Here is a tiny trained network, its code and every weight. The questions are about switching its units off for an input and a class, where a switched-off unit gives its printed mean instead of its output.

import numpy as np


def w(rows, s, z=0):
    codes = np.array(rows[::2]) - 128.0
    scale = np.full(codes.shape[1], s)
    scale[-1] = z or s
    return codes * scale


def f(y):
    return np.maximum(y, 0)


def log_softmax(a):
    a = a - a.max(-1, keepdims=True)
    return a - np.log(np.exp(a).sum(-1, keepdims=True))


def net(x, mask):
    res = np.array(x, float).reshape(1, 2) / 4 @ E
    y = f(res @ A[0][:, :-1].T + A[0][:, -1])
    res = res + np.where(mask, y, B[0][:, -1]) @ B[0][:, :-1]
    return log_softmax(res[-1] @ U[:, :-1].T + U[:, -1])


A, B = {}, {}
E = w([
[128,125,149,149,149,177,254,144],'x0',
[128,152,125,84,179,116,117,191],'x1',
],0.019)
A[0] = w([
[132,118,86,98,91,198,162,94,115],'N0',
[126,147,81,131,114,47,81,131,149],'N1',
[162,104,148,118,72,77,63,129,90],'N2',
[115,134,102,123,84,46,104,162,134],'N3',
[157,106,140,72,120,127,139,102,240],'N4',
[134,167,106,29,242,94,125,232,102],'N5',
[106,99,102,114,96,79,87,58,90],'N6',
[118,109,174,168,142,136,200,128,84],'N7',
[56,133,125,149,157,125,123,118,114],'N8',
[131,78,128,249,19,126,136,31,61],'N9',
[117,136,137,158,191,146,206,133,134],'N10',
[131,171,138,102,91,124,143,134,249],'N11',
[140,104,93,134,94,156,131,107,225],'N12',
[141,99,148,164,135,148,189,141,89],'N13',
],0.013,0.011)
B[0] = w([
[154,158,107,91,124,118,152,149,173],'N0',
[124,184,166,90,136,143,167,250,213],'N1',
[204,175,158,22,136,98,160,166,201],'N2',
[152,134,193,90,117,87,167,162,187],'N3',
[2,77,184,236,13,177,79,153,201],'N4',
[131,94,3,60,184,166,31,24,251],'N5',
[159,199,177,101,169,52,161,122,202],'N6',
[157,167,141,87,185,72,194,180,212],'N7',
[77,140,156,133,124,138,124,130,128],'N8',
[160,114,29,74,225,149,86,16,253],'N9',
[120,222,220,136,149,81,167,158,238],'N10',
[25,97,159,218,44,203,104,200,207],'N11',
[74,96,102,218,47,210,73,115,202],'N12',
[215,174,130,79,167,68,158,167,202],'N13',
],0.0098,0.017)
U = w([
[171,156,198,111,122,60,154,178,37],'0',
[133,114,12,116,132,133,118,21,128],'1',
[8,105,168,177,4,177,126,156,253],'2',
],0.018,0.0046)

Each question gives the input, the list of numbers given to net, and the class t.
The units are the neurons (one row each of A and B). Each row of codes is followed by its name. A weight is (code - 128) times the scale printed after its matrix; where a second scale follows, it is the last column's (A, B and U).
mask holds one flag per neuron, in row order. A switched-off neuron (its flag False) gives its mean, the last column of its row in B, instead of its output. The means were averaged over made-up inputs and are rounded, as every weight is.
A unit's drop is (log p(t) with every unit on - log p(t) with that unit switched off) / (log p(t) with every unit on - log p(t) with every unit switched off).
The circuit of an input: a set's keep is (log p(t) with only the set's units on - log p(t) with every unit switched off) / (log p(t) with every unit on - log p(t) with every unit switched off). Starting from the 12 units with the biggest drops (on a tie, the unit counted first), units are removed one at a time, each time the one whose removal leaves the highest keep (on an exact tie, the one counted first), for as long as the keep stays at least 0.8.
units of the circuit, in order: the units of the circuit, biggest drop first
top k neurons: the k neurons with the biggest drops, biggest first
drop of u: that unit's drop, to one decimal
input [4,8], class 1: units of the circuit, in order	(N5)
input [7,-8], class 1: top 3 neurons	(N9 N1 N12)
input [-8,-7], class 0: top 2 neurons	(N1 N6)
input [-3,1], class 2: top 4 neurons	(N13 N7 N10 N9)
input [-7,-7], class 0: top 2 neurons	(N5 N6)
input [5,-6], class 1: top 2 neurons	(N9 N1)
input [-7,8], class 1: top 2 neurons	(N5 N10)
input [-3,0], class 2: top 3 neurons	(N13 N7 N10)
input [-5,-5], class 0: top 4 neurons	(N5 N6 N1 N2)
input [2,3], class 2: drop of N9	1.0
input [-2,2], class 2: drop of N9	0.4
input [-2,3], class 2: drop of N9	1.0
